Here is a tiny trained network, its code and every weight. The questions are about switching its units off for an input and a class, where a switched-off unit gives its printed mean instead of its output.

import numpy as np


def w(rows, s, z=0):
    codes = np.array(rows[::2]) - 128.0
    scale = np.full(codes.shape[1], s)
    scale[-1] = z or s
    return codes * scale


def norm(h):
    return h / np.sqrt((h * h).mean(-1, keepdims=True) + 1e-5)


def f(y):
    return np.maximum(y, 0)


def log_softmax(a):
    a = a - a.max(-1, keepdims=True)
    return a - np.log(np.exp(a).sum(-1, keepdims=True))


def net(x, mask):
    res = np.array(x, float).reshape(1, 7) / 4 @ E
    u = 0
    for l in range(3):
        y = f(norm(res) @ A[l][:, :-1].T + A[l][:, -1])
        res = res + np.where(mask[u : u + 9], y, B[l][:, -1]) @ B[l][:, :-1]
        u += 9
    return log_softmax(norm(res)[-1] @ U[:, :-1].T + U[:, -1])


A, B = {}, {}
E = w([
[126,108,93,129,134,71,57,175,122,91],'x0',
[128,131,128,126,127,124,131,127,122,126],'x1',
[90,161,82,108,149,105,151,123,133,119],'x2',
[143,141,184,49,121,114,151,105,173,48],'x3',
[208,111,66,93,147,135,113,78,125,138],'x4',
[162,145,135,196,128,82,152,90,136,114],'x5',
[131,106,79,141,4,158,125,121,142,93],'x6',
],0.0023)
A[0] = w([
[148,92,195,63,126,157,218,88,200,53,143],'L0N1',
[188,18,252,125,67,147,26,123,180,129,121],'L0N2',
[165,178,127,147,86,193,218,146,48,241,55],'L0N3',
[64,124,78,5,119,190,112,172,115,154,65],'L0N4',
[188,31,242,169,173,165,81,127,155,102,178],'L0N5',
[19,240,3,90,186,96,168,97,160,26,210],'L0N6',
[249,80,189,229,146,212,66,204,117,180,196],'L0N7',
[84,174,54,124,128,106,74,104,142,195,175],'L0N8',
[83,138,131,109,11,114,121,75,90,114,2],'L0N9',
],0.0023,0.00084)
B[0] = w([
[41,61,38,203,154,110,136,118,95,133,243],'L0N1',
[120,234,72,113,85,109,252,204,87,169,233],'L0N2',
[95,63,86,160,164,156,161,152,130,30,215],'L0N3',
[202,55,196,185,50,107,162,136,139,196,201],'L0N4',
[111,249,86,89,114,77,162,102,61,173,217],'L0N5',
[198,204,170,145,42,131,201,178,25,211,244],'L0N6',
[63,177,78,107,114,108,186,137,94,155,253],'L0N7',
[119,104,165,145,95,174,130,155,72,156,198],'L0N8',
[121,149,171,147,152,147,88,105,211,159,187],'L0N9',
],0.0027,0.002)
A[1] = w([
[147,99,198,32,121,91,158,107,164,26,68],'L1N1',
[153,151,108,136,113,49,3,202,123,107,142],'L1N2',
[129,200,164,57,79,100,161,88,169,120,138],'L1N3',
[109,51,120,69,105,150,114,152,175,170,58],'L1N4',
[127,118,119,164,42,146,145,131,148,117,225],'L1N5',
[235,117,42,82,177,175,86,103,140,141,21],'L1N6',
[114,135,174,166,119,141,113,169,146,144,2],'L1N7',
[125,170,147,173,131,175,157,117,157,165,121],'L1N8',
[128,79,165,43,148,133,133,156,103,196,82],'L1N9',
],0.0043,0.00091)
B[1] = w([
[68,92,50,242,149,176,99,128,60,206,165],'L1N1',
[133,94,120,76,172,215,254,101,132,62,207],'L1N2',
[139,86,100,169,133,161,95,146,97,206,202],'L1N3',
[182,129,162,171,137,142,101,160,164,91,158],'L1N4',
[140,170,117,81,218,120,79,127,128,146,255],'L1N5',
[23,70,234,93,49,26,164,57,149,168,183],'L1N6',
[109,93,124,70,80,52,116,90,158,147,155],'L1N7',
[164,74,124,36,142,112,118,135,106,80,193],'L1N8',
[193,151,170,150,123,145,82,165,164,107,173],'L1N9',
],0.0041,0.0036)
A[2] = w([
[4,154,208,158,77,109,125,137,156,62,78],'L2N1',
[85,138,179,146,137,218,159,67,151,137,105],'L2N2',
[128,132,70,86,8,175,133,97,119,122,138],'L2N3',
[124,125,116,231,190,101,119,99,152,140,194],'L2N4',
[186,182,120,203,122,35,203,48,127,65,22],'L2N5',
[114,170,71,136,35,177,68,99,199,88,40],'L2N6',
[61,161,141,128,184,158,116,202,122,106,248],'L2N7',
[139,134,161,134,129,215,172,70,155,111,51],'L2N8',
[134,118,183,59,201,174,154,93,120,142,215],'L2N9',
],0.0035,0.0014)
B[2] = w([
[189,50,114,51,123,40,156,48,149,184,169],'L2N1',
[146,84,51,81,125,88,117,165,107,68,167],'L2N2',
[110,178,190,155,193,83,134,135,146,115,244],'L2N3',
[107,118,138,104,89,196,42,145,153,115,196],'L2N4',
[139,108,187,86,75,187,82,215,178,134,207],'L2N5',
[136,181,183,161,253,100,79,97,124,103,161],'L2N6',
[172,117,122,133,88,125,118,13,148,117,254],'L2N7',
[110,85,127,108,134,125,170,156,96,62,152],'L2N8',
[109,180,73,187,107,116,101,143,179,55,249],'L2N9',
],0.0044,0.0026)
U = w([
[115,59,162,70,74,35,152,46,160,175,137],'0',
[79,77,65,185,133,189,81,128,73,178,152],'1',
[135,103,80,86,151,168,206,147,140,1,100],'2',
[142,223,182,144,223,107,64,111,164,108,119],'3',
[192,110,202,111,48,201,77,203,182,131,97],'4',
[139,158,122,109,109,126,138,133,131,138,253],'5',
[158,222,136,105,86,121,191,168,81,182,53],'6',
],0.0064,0.0025)

Each question gives the input, the list of numbers given to net, and the class t.
The units are the neurons (one row each of A and B). Each row of codes is followed by its name. A weight is (code - 128) times the scale printed after its matrix; where a second scale follows, it is the last column's (A, B and U).
mask holds one flag per neuron, layer by layer. A switched-off neuron (its flag False) gives its mean, the last column of its row in B, instead of its output. The means were averaged over made-up inputs and are rounded, as every weight is.
A unit's drop is (log p(t) with every unit on - log p(t) with that unit switched off) / (log p(t) with every unit on - log p(t) with every unit switched off).
The circuit of an input: a set's keep is (log p(t) with only the set's units on - log p(t) with every unit switched off) / (log p(t) with every unit on - log p(t) with every unit switched off). Starting from the 12 units with the biggest drops (on a tie, the unit counted first), units are removed one at a time, each time the one whose removal leaves the highest keep (on an exact tie, the one counted first), for as long as the keep stays at least 0.8.
circuit, biggest first: the units of the circuit, biggest drop first
k most important neurons: the k neurons with the biggest drops, biggest first
top k neurons in layer l: the k neurons of layer l with the biggest drops, biggest first
input [-1,-4,-4,0,-2,8,5], class 4: 2 most important neurons	(L2N5; L0N6)
input [-3,-2,-8,-4,3,8,-3], class 4: top 4 neurons in layer 1	(L1N5; L1N3; L1N2; L1N1)
input [4,7,5,7,-6,7,-5], class 1: 2 most important neurons	(L1N1; L1N3)
input [-6,-2,4,5,-3,-7,2], class 4: 2 most important neurons	(L0N4; L1N2)
input [7,-7,7,7,-2,-3,-2], class 1: 2 most important neurons	(L1N1; L1N3)
input [-6,7,-8,3,3,5,-1], class 6: circuit, biggest first	(L0N5; L0N2; L2N7)
input [-6,3,-2,6,1,2,8], class 3: top 2 neurons in layer 1	(L1N2; L1N5)
input [5,6,-6,8,-4,2,-7], class 1: circuit, biggest first	(L1N1; L2N3)
input [2,2,6,3,-1,8,8], class 3: 2 most important neurons	(L2N6; L2N3)
input [6,5,-7,0,-6,-4,4], class 6: 4 most important neurons	(L0N2; L1N6; L0N5; L0N1)
input [-2,-4,-2,7,2,8,0], class 4: circuit, biggest first	(L2N5)
input [-1,3,-2,-5,0,-7,-4], class 4: 2 most important neurons	(L1N9; L0N4)
input [-7,0,4,-3,-1,7,-4], class 2: 2 most important neurons	(L1N8; L0N3)
input [7,-7,-2,-1,-2,-7,-2], class 2: top 2 neurons in layer 1	(L1N2; L1N3)
input [-1,5,8,1,-2,4,1], class 6: circuit, biggest first	(L0N6)
input [5,-2,-8,2,3,1,1], class 6: circuit, biggest first	(L0N2; L0N5)
input [-6,6,-2,1,-7,0,0], class 0: 3 most important neurons	(L2N1; L1N2; L1N7)
input [-7,6,0,2,-2,-5,7], class 2: circuit, biggest first	(L2N8; L2N2)
input [-2,-2,0,-2,2,-6,2], class 4: 2 most important neurons	(L0N4; L1N2)
input [6,2,4,8,1,-7,-4], class 1: circuit, biggest first	(L1N1)
input [-1,1,8,4,-4,3,3], class 6: 2 most important neurons	(L0N6; L1N3)
input [0,6,7,-6,0,-2,7], class 3: top 2 neurons in layer 1	(L1N3; L1N1)
input [-5,-5,-5,-5,-1,-6,6], class 3: top 3 neurons in layer 0	(L0N6; L0N1; L0N9)
input [3,2,1,4,6,-2,8], class 3: circuit, biggest first	(L2N6; L2N3)
input [-4,5,4,-3,7,-6,-2], class 0: top 2 neurons in layer 1	(L1N6; L1N2)
input [3,-2,7,7,-2,6,-7], class 1: top 2 neurons in layer 2	(L2N3; L2N4)
input [8,6,-8,4,-4,-5,3], class 2: circuit, biggest first	(L1N2)
input [-1,-4,-3,-6,-8,-4,-2], class 0: top 2 neurons in layer 2	(L2N1; L2N7)
input [7,6,-5,6,-2,-4,-3], class 2: 2 most important neurons	(L1N2; L0N1)
